Each row comes from the steps of one path. Every step used is in the known rows, and no mark comes twice. Write the path behind each row, first mark first.
Each row is shifted at random along 3 fixed directions that mean nothing.
Known rows:
D/K/G/A/X/J/C/V/N: [-298  147   55   -6  328  333  -15  -88  168  -15  140  114  101 -179
    4  395  -45 -206 -221 -286  -52 -139 -124   -3   -8  223   43    6
   84 -237  263  123 -191  195   23 -341  170  -72  -32 -194   74 -167
  247 -369  240 -108 -434 -153  287  194   21   86  -91 -154  -64   50
 -225   29]
C/J/D/K: [-199  309  290 -205  363  213 -144  -34  254  129  228   62   88  -88
   43  232   15 -163  -21 -207  -33 -159  187  104  -28  329 -154 -259
   26  -40  217 -135   62  237  -57 -408   71 -180 -234 -110 -173 -236
  -47  -65  246   46 -325 -216  172   71   56   97  183  -38 -171   57
   63   64]
G/K/A/N/W/C: [ 102 -266  -34   85  -85   43   83   78 -135  -37 -114  -20 -191 -136
   -4 -184   16   47   29   68   -1   57   84    8  -52  -97   10   59
 -142   52  -65   42   47  -45  -40  175  -48  124 -164   52 -261   53
   -3  -75   -8   71  202  116  -55 -138  -63 -176  -82   34  147 -102
   41  -59]
X/J/N/C/V/A: [ -36 -230  120    2  109  162  -62    9   31  -13  164  113   72  129
  -40   89   13  -70 -136  -17  -46  -56  -43  179    7   99   67    8
   72   18   56  120  -66   -8  -21 -123   77   -9   45   -4  -61  -23
  197   64  148  -37 -120 -145  111   80  220  -57  -96   -4 -125  -71
  -39  -13]
X/G/V/K/D/A/N/W: [ -27    6   -6 -151 -246 -135  148  135   12   19 -270   29 -173  -19
   23 -258  -67  327  114  151  -25  -12  -14 -146  -60   64 -256   74
 -105  256 -155   65  -11   52  -72  157  -63  -20  111  220 -102  -32
 -143   15 -200   88  404  103 -256 -181 -206  102   49   65   88   52
  177  -91]
C/W/N/A/X/G: [  -6  -46  257 -232  270 -407 -354   58   59  209 -110 -728 -183  412
  -50 -400   62  271 -252 -167 -161 -233  781 -101  -58  153 -123   20
 -165  294   63  -23  181  280   84 -368   44  -74 -354  251 -493  -58
   84  251  280  337   51  193   83 -336  155  -34  115  292 -207 -128
  205 -425]
J/C/N/A: [ 263 -212   36   51   38   51  -45  -86 -223  -31   55 -289  -74  -25
  -92 -101   30  -74  -75  -36  -68   42  321   20  -13  -66   99  128
  -44  -81  -35  -67  176 -122   50   69   86   -2 -238   74 -187   77
  145   75  108  -23  -40  161   60  -51  163  -27  -15   15  -98 -102
   44  -19]
K/D/J/C: [ -12  102  -35  -12  -49   41  130  -97 -111  -31   48    9   -3 -455
  -23   98   35  -68  290   28   69  152  -22   14   33 -149   42   68
  -19 -130 -177 -127  106 -123   54  224  -35  -73  141 -160  195   40
   45   31  -90  -75    7  112 -121  -10  -16   93   -4  -47   28   80
   38  264]
X/N/C/J/D/K: [  67  203   49   43  113  200   -9  -82  -39   25  131  128   48 -123
  -17  100  -12 -173   82 -175   12   17   61   71  -37   56   94  -70
   83 -119  -95   27  117  -43    9 -122   58 -149   50  -46   74   -5
   55 -175  135 -105 -158  -55   55   73  108  125  152  -82 -206  -59
 -110   86]
K/A/N/J/D/V/G: [-254   27   40   -3  109  -43  -95  -34   32   30   65  177   70  230
   -8   18  -91  -70  -32   -4   -2    7   24   50  -39   49   29  -74
   -5  -17   -2 -242   99   73    1 -173    6 -115  162   12  -73 -117
 -173  -13   61   23   59  -99   20   -9   35  215  -37  -20  -98   34
  -38 -113]
W/C/N/A/X/J/D/V/K/G: [ 119  -46  222 -393   55 -203   68  113  206  212 -315 -883 -190 -196
  -43 -367  109  390 -123   45 -114 -118  566 -348  148  244 -295   91
 -228  190   16 -363  150  278   -1 -238  -52 -350  240  302 -168 -124
 -148  262   42  314  295  -61   21 -214   86 -254   40  347  -69  -99
  396 -269]
K/G/V/N/A/W: [-275 -118 -145  208  -23  167 -140 -109 -229 -110   64  434  107  130
  -13  100  -55 -127 -164  -32  -28   52 -192  105 -154 -123  168   -1
   57 -149  104  158  -53  -77    9   53   48  198 -247   -1  -23  -20
   74 -241  -33 -135 -107  104   38   -6    4  249  -96 -111   13 -104
 -189  -60]
W/C/N/J/D/V/K/A: [ 265  -88  190 -177  -76 -122  228  167  201   61  -57 -211  -11 -143
  -10 -103   92   76  -21   90   13  -88    1 -120   60  154 -293  -54
 -129   85  -12 -284   72  114  -70  -67  -98 -132   52  -18 -180   -8
 -279  104  -46  135  259 -206   49   32  -42 -269  -45   29   90  -68
  181   80]
G/A/W/C/N/J/D/K: [ 126   46   89 -123 -106   91  232  224   80   93 -139 -288  -85  -17
  119 -166   55  113 -103   93    5  -28  174 -178    6  208 -264  -75
 -190  151  132 -349 -105   14  -69   15  -25  -61  129  168 -257   11
 -117  102  -74  150  129  -65  -41  -34 -115 -509   86   80  195   39
  279   57]
D/J/C/V: [ 130   30  194 -224   40   -3  135   54  169   80  -11 -407    3 -158
   10   -2   54   67   83   30  -26   -6  117  -46   38  142 -195   17
  -62  -19   78  -60   11   44  -13   81  -86 -125   19    0  -16  -40
   39  171  -57  102   42  -57  -30   27   13 -213   -1   58    5   35
  291   16]
X/N/C/V/A/K/D/J: [-157  149    3  -27   11  107  223   77  138  -61  120  445  164  130
   43  344  -21  -55  210  -77   32  -69 -273  123  -73   69  -29 -125
   79  -50   47  137 -222   89  -92  -90   10  -74  104  -20   17    2
   21 -109  -12 -130  -66 -289   28  188  -82  -54 -104 -187   60   72
 -174  211]
A/K/G/V/N/C/W/X/J: [  14  -76 -211  406  171  166 -302 -407 -289  -23   -1 -340 -113  109
 -158   29   35 -143  -90 -341   -6  109  158  132    2 -318  588   49
  110 -319 -119  361  407  -58  296 -207  103  -10 -313  -42  154   16
  273 -445  361 -153 -388  282  188 -168  391  422   14   -5 -423 -256
 -450 -180]
W/C/V/A/N/J: [ 530 -215 -202  221 -163   24   18 -118 -162 -122  -54 -210 -126  496
  -73 -103   41   -1  129   25    7  191   19  142   66 -322  346  126
    8 -117 -186   29  107 -240  112  279   26   29  151  -15   47  161
  101  220  -78  -52  108  130  -72  -35  204 -113  -15    0  -14  -69
  -87  -47]
X/J/N/A/W/C/V: [  21 -117  280 -204  229  -50 -177  100   94  267 -169 -853 -230  286
  -20 -288  113  251 -294  -49 -141 -159  750   -8  -51  310 -123  -22
 -203  275  133   37  205  256   47 -391   94 -244 -104  308 -443 -212
  129  147  288  355   -1  -32  140 -265  305 -403   25  355 -169 -182
  314 -398]
W/X/J/C/V/G/K: [   4   44  145  -46  385  106 -198 -235   32   83  -46 -854 -184 -134
  -98  -62   97   72 -128 -241 -125  -61  460   40  103   49  210    0
  -14  -54   75   31  248  262  187 -396   31 -184 -224  -74  -50  -93
  130 -224  406  125 -260  149  233 -158  358  148   21  140 -339 -122
  -47 -189]
J/D/V/N/A/W: [-256  283  112  -43   46  159  -64  119   25  102   93  348   94  134
   49   -7  -27  -53 -216   26  -62 -147   22  -27  -58  208 -142  -96
  -10   41  147   77   30   39 -156 -144   17  -47 -226  242 -190 -173
  -64  -58   -5   60  -45 -171  119    0  -51   10   30  -30   25  -55
  116  -87]
K/D/A/G/V: [-185  235  -54 -137   18 -102  -15   43  108  -27   -6  227   46  112
   92  100  -67   46  112   58   31  -49  117  -41 -100   72 -135 -172
   -8   89  139   74 -133   77  -76    3  -53   82 -273   43   -5  -97
 -172   53 -121  -12  -21  -76 -136   43 -178   54   57    6  187   46
  153   46]
W/X/J/D/K: [ -34  272  100 -200   53   -8   44   50   72   85  -24 -158 -103 -476
   49  -82   66   22  118   37    2  -60   49  -96  154   79  -45  -35
  -31  125   49  -86  -80   -4  -18   36  -75   20   86  -48  149  -65
    0  149  -76  111  -52   20   -7   47   10 -143  177   76  -73   49
  189   73]
K/A/X/G/V: [ -77   -2  -98  -59   13 -143   48  -38  -33 -124   45  369   92 -240
   64  122  -66 -122   88    6   57  -64 -241   49  -52  -97   37  -30
   81   17  100   -7 -263   11    7  106   13  338 -172 -151  171   66
   46  -16 -135  -96 -147   57   -4  147 -205   56 -129  -99  134   15
  -84   54]
J/N/W/C/V/A: [  99 -218   82  102  -12  -52 -127   31  -36    0   36  -98  -34  131
  -84  -85   43   31 -133   45  -70  -23   68   34  -37  -25   12  114
  -15  -34  -46  257  170  -47   -3    8   24   54 -101  134 -153  -19
   65  132   75   59   81   27   83  -67  187 -139  -15   44   26 -144
   24  -78]
K/A/G/V/J: [ 172 -489   19 -192 -199 -223  132    8   13  -44 -260 -335 -142  -51
   41 -346   32  223   98  230  -23  100  195  -15   63  -58  -37   30
 -148  204  -41 -309  -65   10   30  237  -96   63  141  143 -170   -7
 -114  257 -188  210  414  141 -186 -187  -98  -64  -88  207   79   52
  353 -126]
K/D/A/X/G: [  23  121 -243 -125 -306 -348  178   40  -60 -142 -110  434  -22 -249
   49  -26  -62   66  401  208  104   97 -217 -192    8 -223  -52  154
   24  107 -123 -128 -321 -184  -27  478  -69  276  246  -24  409  141
  -52  361 -435  -84  164  150 -276  108 -366   27  -59  -57  257  229
  131  235]
J/N/A/K/X/G: [ -60 -136  -58   16   71  -13 -106 -121 -208  -21   -7  -36 -124 -243
  -36  -31 -112 -101   -2  -79  -22   27  175   39  -14    6  185   85
   20   27  -33  117  109  -50  131  -72  195   86  -69   22  -80    0
  131   58   65  -50  -76  194   84  -25   60  147  -68   11 -220  -60
 -121 -108]
C/W/X/N/J/D/K: [ 234  160  -33    8 -153 -349   45   37  -56   49  -97 -244 -108 -209
  -34 -231   42   46  124   41   46   36  -56 -118   54 -147  -49   83
  -18   34 -172  -84   70 -142   98  201  -48   25   78   52  136  115
   30  215 -148   40   88  174  -20  -36   28 -116  232    0  -64  -16
   85    2]
G/V/N/C/W: [ 219 -230  -35  168 -163  148   27    3  -85  -59   98  314  148  144
  -27  -24   30  -70 -119   20   57   43 -289   67  -40 -170   -4   -2
   88 -155   -6  234   10 -171  -54  219  -86  161 -378   50   43  125
   96  -98  -55 -115    4   13  -53   20   11    8  -64 -107   54 -173
  -59   69]
C/J/D/K/A/G/V/N: [ -32  -43   16  -64    2    5   53   -5  180   -2   21  299  178   47
   65  186  -89 -140  -18   23    9  -23 -124    6   -8  139 -113 -123
   24  -18  182 -134  -99   58  -78  -96    5  -36  242   10  -36 -166
 -155  -65  -19  -15  -26 -207   54  135 -226   28   53  -95   52  123
   63   -4]
J/C/W/X/G/V/N/A/K/D: [ 218    1    8  -45 -103 -132   72   53  -51   90 -192 -447  -49 -262
  -13 -184   76  167  -67   75  -18 -108  112 -190   22  -38 -125   55
  -99  147   -4  -32   87   90   -1  -28  -60  -10 -153  172  -73   38
  -88  -60  -23   99   72   77  -13 -136 -123 -193  -37   63   48 -125
   67  -58]
V/N/W/X/J: [-196 -333   88   -8  -49  -18  -57   83  -50   32  -11   94  -59  -12
  -16 -196   67   86  -71   35  -59  -28 -213   50   98  -77   87   42
    0   95  -23  120 -159  -64  -72  128 -179  175  -27  -68   88   46
  175   35  -27  140  141   74    4  -42  116  -70   33   84 -124   18
    5   11]
V/N/C/J/D/A/G: [ 105  -84 -220  172 -303  154   73  -17  -84  -94   39  508  166  297
   40   13  -82 -146   97  203   34  215 -237  -42   60 -135  136   31
   97  -87  -68 -150 -155 -365 -134  351 -139   75  506   36  339  136
 -136  201 -248 -157  153 -102 -208  164 -189    4   29  -87   79  181
   61  207]
A/G/K/D/J/N/W: [-277  -30 -163  118  -24   -8  -39 -126 -183  -43  -88   44 -114 -197
  -36   -7 -138   -3   95    3    6  256   95   82  -82 -119   95   58
  -25  -26 -188   34  206  -93  127   61   62  -95  219   21  -44  -19
   54  -56   59  -95   57  221  -20 -166    0  383  114  -12 -113  105
  -73  -99]
C/W/X/A/N: [  11   83  -39   79  185 -192 -351  -61  -33   46  165  110  -59  588
  -32   36   15  -88   75 -180   13  -99  138  118  -49 -132  184  -38
   92  -85   78  275   68   -7   91  -63  109  208 -326 -115  -70  -28
  278  102  124   -3 -298  119   47   19  151  -80  185  -16  -37  -65
 -156  -53]
W/N/J/C/V/G/K: [ 361 -179  -80  163 -220   97  202    4  -74 -168  -42 -267   51  -73
  -36  -13   11   -8  -52  122   18  199 -252   19   76 -174   70  134
   -8  -32  -70  -41  -97 -205   -3  307 -120    5  264 -156   79  228
  -54  -51 -166  -72  195  168  -81   36   13   14 -195  -91   79   57
  -36   28]
N/J/C/W/X/A/G: [ 401 -360  -57 -116 -294 -283   97  110  -71   79 -295 -731 -182  -43
   17 -583  128  236  184  314   18  151  225 -184  179 -208  -42  195
 -155  242 -165 -402  -82 -213   38  453 -206   70  353   72   48  233
  -41  562 -328  234  377  228 -308 -132  -81 -606  -11  274  125   56
  430   -3]
K/X/A/N/C/J: [ 299 -534    4 -158  -49 -170  -24  -12  -43   67 -118 -244 -147  327
  -25 -284   30  172  266   21   50  108  294    6  129 -112   53  136
  -76   56 -173 -185   31  -51   51  173   16  -82  130   95  -42   79
  112  293  -43  139  239   39 -182 -124   55 -232  -57  258  -60   39
  208  -82]
W/X/A/N/C: [ 274  -20 -173  130   62   56 -197 -128 -298  -14   12  -65 -196  347
  -48 -220   22  -37  161 -100   10   98  287   80   57 -291  431  100
   25  -54 -195  215  177 -176  122  125   38  127 -122  -28   42  122
  163   37   63  -24  -31  217  -72  -73  203  -38   85  111 -135 -147
 -106  -78]
W/N/J/C/V/G: [ 169 -147   11  158  -95   81   50   13  -12  -93  102  -62  180  178
  -32   79   18  -78 -113   57   16  113 -258   59   28 -119   83   63
   46  -97  -12   14  -90 -145  -42  153 -136    7  221 -222  139  149
  -46   19  -85  -41  101   44  -61   99   85  -19 -196  -82   28   67
 -102   68]
K/X/G/V: [ 162 -244 -131  -86 -207 -292  110  -73 -136 -123 -101    5  -35 -395
    9 -110  -38   81  264  102  102   99 -202  -76   48 -224   35  116
   57    3  -90   77 -109 -162   95  404  -62  299 -122  -94  304  164
   69  162 -320  -49  115  281 -197   34 -100   53  -67   13   53  -53
   54   51]
X/A/N/C/V/K/G: [  67 -126  -39   31   42  217  -25  -90  -25  -55   84  269   27  286
  -55   70  -34  -47  119  -93   34   60  -71   76  -59  -60  104   66
   78 -172  -40  197   19   18   21  -36   73   -7   20 -164  -26    5
   55  -28    6 -121  -37  -19  -49   58   40   60 -191  -71  -55  -40
 -173  -17]
J/D/A/W/N: [-227  527  -62  216   46  -32 -222  -35 -137    7  190  349   22  295
   23  153  -74 -194  -56  -80   -6  -46  153   16  -86    8  161  -41
   38  -72   32  318  158 -160   -8  -46  100   87  -84   86  -20 -101
   69  -50   33  -68 -226  130   55  -24   44  191  115  -79   56   65
  -47    0]
W/N/J/C/V/A/X: [ 209   -6  106  -13   17   68   89  145  140  -10  109  -48  160  145
   32   72   41  -44 -206   42  -26  -87 -171   61  130   28  -57   28
  -20   -5   82  -93 -193   12 -119   11  -58  -50   57  -42  -24   89
   35  172  -29   43   24 -172  108   76    2 -266 -197    5  172  110
   66    0]
K/D/J/C/N/W/X: [  32  -88 -137  142 -150 -259   70  -39 -179  -43  -22  -12    5 -275
  -80   33   40    4  189   66   66  179 -211  -90   30 -309   41  188
   -3 -179 -213  -85   98 -181   60  324 -115   50  108  -99  326  156
   45   60  -64  -81   66  131  -43    6  -21   30   69  -41   61  126
  -92  195]
K/D/V/G/A: [-481  185  259 -316  292  -43  -96  125  286   54  116  161   66   99
   70  108   16  129  -73  -93  -43 -261  140  -55 -109  320 -332 -237
  -46   95  270  -49 -147  399 -119 -379  -30  -11 -470  -53 -316 -211
 -224 -160  118  139   -6 -217   45   15  -33  129   35    0   85  -44
   69  102]
C/V/J/N/W/X/G/A/K/D: [  22 -100 -171   96 -274 -236  155   36  -90 -141 -127   47  -91 -185
   15   10  -33  100   92  180   56   69 -389  -33   -2 -138    9  132
   15  104 -115    5 -174  -97   35  214   48  222  203  -60  146  122
  -23   23 -193  -61  102  128    7   18 -143   75  -48  -81  111  200
 -159   73]

Write each row's path:
[  -1  216  -98 -211  -49 -321   28  130   65  -19 -140   83 -152  -67
   67  -46  -59  189  219   64   21  -56   35 -192  -53   12 -121  -33
  -63  231   72    1 -192  102  -11  107  -83  182   -1  -64   39   11
  -97  106 -154   36  114   73 -150   12 -247  -26  150    6  155   48
   94    1]
W/X/G/K/D/A/N
[ 159 -281 -269   33 -238 -191  103  -69 -101 -151 -197  -56 -178 -313
  -32 -103 -117   51  144  149   15  210 -109  -51  171 -146  173  242
   41   19 -120   92  -50 -253  132  380   92   75  449   97  163   35
  187  191 -219  -69  192  199  -58   23   -4  116   15   21   17   14
   61  -87]
D/V/A/G/K/X/J/N
[  -4   -5  102   77  311  258  -78 -292  -15   14  149 -210  -11 -279
 -103  142   20 -177  -49 -309   -4  -23  -30  185   40   14  193  -13
  123 -247 -112   33  252  173  195 -366  125 -160 -345 -386  118   32
  102 -205  320  -95 -331   31  250   11  234  301 -177  -83 -374  -61
 -340   52]
N/J/C/V/K/X/G
[ 266  143 -192  264 -118  -83 -126 -180 -166  -74  -50 -284  -84  502
  -73 -123  -23    3   18   34  -32  192  356  -34   38 -182  347  121
   18  -44 -255  125  295 -254  109   90   18 -119  236  182  127   75
 -101  125   26  -44   85  170  -72 -124  143  294   70   79 -123   63
    7 -168]
W/N/C/V/J/D/A/G
[-252  171   33   44   87  275   63  -10   92  -67  238  450  182  150
   58  324 -108 -167 -122  -40   51  -47 -421  149  -49  132 -113 -161
   82 -204  176 -146 -173   74  -74 -191   96   19  -47 -313  -44   -6
  -64  -77  -33 -200 -215 -200  125  161  -37  141  -88 -237   63  139
 -223  100]
C/V/K/G/A/N/J/D
[-421 -426  178  -84  178 -102 -111  -29  119   49  -26 -153  -17 -128
  -72   17  -58  127 -189  -61  -47  -31  -24   55    9  150 -138   54
   15   29   85   79  -10  213   53 -253   61  -93  -88   54  -73 -114
  149  -64  221   93  -25    9  174  -93  156  176 -139   88 -194   53
  -22 -217]
C/V/G/K/X/J/N/W
[ 243   19 -354  321 -375   99  167 -119 -179 -128  -57  380   94  -89
  -33   83  -79  -91   93  149  150  346 -439   57  -12 -338   51  112
  120 -248 -259   95  140 -326   80  402    2   -7  373  -46  334  159
  -33   15 -182 -303  117   79 -181   31 -123  242   27 -178   99   46
 -193  171]
A/G/V/K/D/J/N/C/W
[-128  370  263  -36  182  142  -52  131   99  194   80  118    8  -38
   18  -76   37  -17 -273  -98  -30 -216  245  -58  -38  284 -194 -104
 -113   29   27  150  315  250 -108 -432    4 -227 -272  155 -405 -222
 -229 -235  251  161   43 -217  204 -162    7   41 -114   59    0 -121
   64 -115]
J/D/V/K/A/W/N/C
[-300  313   34 -142  232   40   28  121   69   71  -36 -170   -7 -270
   87   76    7   51  -47  -58  -82 -112  153  -35  -48  171  -95 -190
  -67  141  141 -123 -166  240  -56 -235  -98  -84  -29 -143  -75   11
  -86 -173  114   42  -35 -144   48   48  -85 -139  176   22   45  -51
  -27   44]
W/X/N/A/G/K/D/J/C
[ -40  269  143  -92  221  -45 -147  -61   91  202  -77 -250  -99 -130
  -13 -179   92   47  -68 -119  -48 -151  252  -80   10  163  -48  -81
  -48   51  -33 -222  288  311   54 -435  -26 -168  -88    3  -77 -129
 -272 -140  283  166  -61 -171  194 -132   11   90   42  123 -211  -86
   -7  -77]
N/C/J/D/V/K/A/W/X/G
[-352  177   -5  250   98  376  -76   49   93  -69  358  692  284  445
   67  467   12 -261  -16  -29   44  -88 -464  259 -101   40  132 -216
  211 -103   95  200 -217  -62 -184 -104   37  127    9 -279  204   11
   86 -185   23 -173 -378 -253   10  293   28 -127  -14 -210  157   84
 -366  204]
X/A/N/W/C/V/J/D
[ -43    9  -24  -47 -143   31  206   94  -39   58 -212 -303  -87 -263
   30 -110   57  157  165   95  -19    5  -45  -90  129  -39  -17   82
 -117  159 -151   64    3  -32  -39  142 -100  -99  259  170   36   12
  -25 -222 -134  103  217   45  -97  -88 -108 -216   20  110   94   54
  128   40]
G/V/N/W/X/A/K/D/J/C
[ 187 -289   18  -43  -39   74  178   11  125  -55  -96 -112   42 -188
   30   78  -19  -48  -83   36  -21   49    9  -52  -24  116  -62   -4
  -43  -23  126 -190  -58   68    7   25   12  -63  206   18 -106  -88
  -43  -89   49   21   78  -62   -6   77 -152  -92  -62  -32   91   51
   73  -10]
D/K/A/G/V/J/C/N
[  37 -271   20   30 -146  102   42   63   85  -44  -42  101  114 -363
  -16   21   17   14 -166  107   46  117 -311  -75 -109   43 -200   35
   10  -59   25  -62  -32  -20   12  156  -43    1   83   10   45   -7
  -62  -79  -59  -72  133  -33 -111   22  -69   75  -22  -43   66 -110
   25    5]
D/K/G/V/J/N/C/W
[ -47 -149  149 -365 -140 -172  233  300  289   28 -131   84   97  116
   65  -23   -9  255   26  188  -10 -102    4 -226  -48  238 -476  -69
 -123  224  255 -233 -296  216 -234    5 -129  -71   24  250 -278 -110
 -324  208 -192  162  354 -263 -119   74 -278 -221 -143   24  208  113
  271   17]
C/N/A/K/D/V/G
[-259  342   -7  174  345  180 -339 -188  -65   66  112 -150   61  235
  -21  206   -2 -161  -70 -313  -17  -37  384   77 -146  105  220 -110
   26  -68    9  169  286  112  121 -458  183 -208  -21  -14 -123 -160
  -17 -506  341  -63 -406   30  110  -75  179  272  115   39 -182 -113
 -220 -181]
X/A/W/N/C/J/D/K/G/V
[ -60   84   19  -39  102 -161  -45  -63  -14   -6   76  105    6 -174
  -29  123  -23 -114  108 -109   -5  -56    6   29   20   57  -29    3
   54  -50  -41  -89  -27   -3   27  -67  146  -63  -71   -3   64  -12
   37   -4   38  -52 -115  -66  116  107   24  112  161  -57 -124   36
  -65   68]
C/J/D/K/X/N/A
[  80   18  -70  113  -24   42  -33    4   -4   -5   37   47   33   14
    8  110   76  -28    0   13   90  -28 -122  109    6  -92   55  -81
   42   49  -64   78   47   26   36  -72   90   15 -127    5   27   27
   16 -179   76  -69 -143  -59   26  -11   27  -52  -16    9   80  -46
 -153   75]
G/V/J/N/C/W/X/A/K/D
[-125  310  128 -207   98 -160  -31   24  127   85  -70 -240  -72   81
   54  -78  -36  150  -86  -55  -95 -180  308  -42   51  202  -57 -101
  -37  140    2  -41   44  159   13 -203   79 -151  -12  334  -20 -133
   91  -20   37  119   22   19   55 -139   78  115  205  164  -22   12
  249 -199]
G/V/J/D/A/X/N
[-254  157  241 -224  -48  279  156  366  367  115  160  599  338    1
  193  128   61   -5 -120  230   18 -194 -394  -37    3  371 -468 -260
    8  120  324 -345 -406  130 -398  -33 -207  -24   55   97  -41  -89
 -277  135 -170   82   47 -603  -57  212 -287 -428  -84  -30  334  100
  278  243]
N/C/J/D/V/A/W
[ 134  150 -141   80 -204   20   90   38    1  -39  -61  346   10  152
    4    9  -38   85   77   45   73   11 -206  -68 -120  -59 -142   -1
   53   14 -101  133   -1  -27  -35  130  -13   43  -59   44   89   72
  -96  -83  -93 -145   77  -25 -216   -1 -197  122   18 -128  124  -47
 -100  102]
X/G/V/K/D/A/N/C/W
[-151   -5  103  -44  -59 -108   19  157  154   86   -9  -58  118   59
   68  -25   16  112 -251  126    2 -154 -113  -24  120  153 -286 -101
  -11  155  145  -26 -162   49 -142  -88  -43  -23  -26   58  -61    8
  -74  146  -72   94   50 -136  -20   -9  -72 -164    2   67  123   59
   86  -54]
C/W/N/A/G/V/K/X/J/D
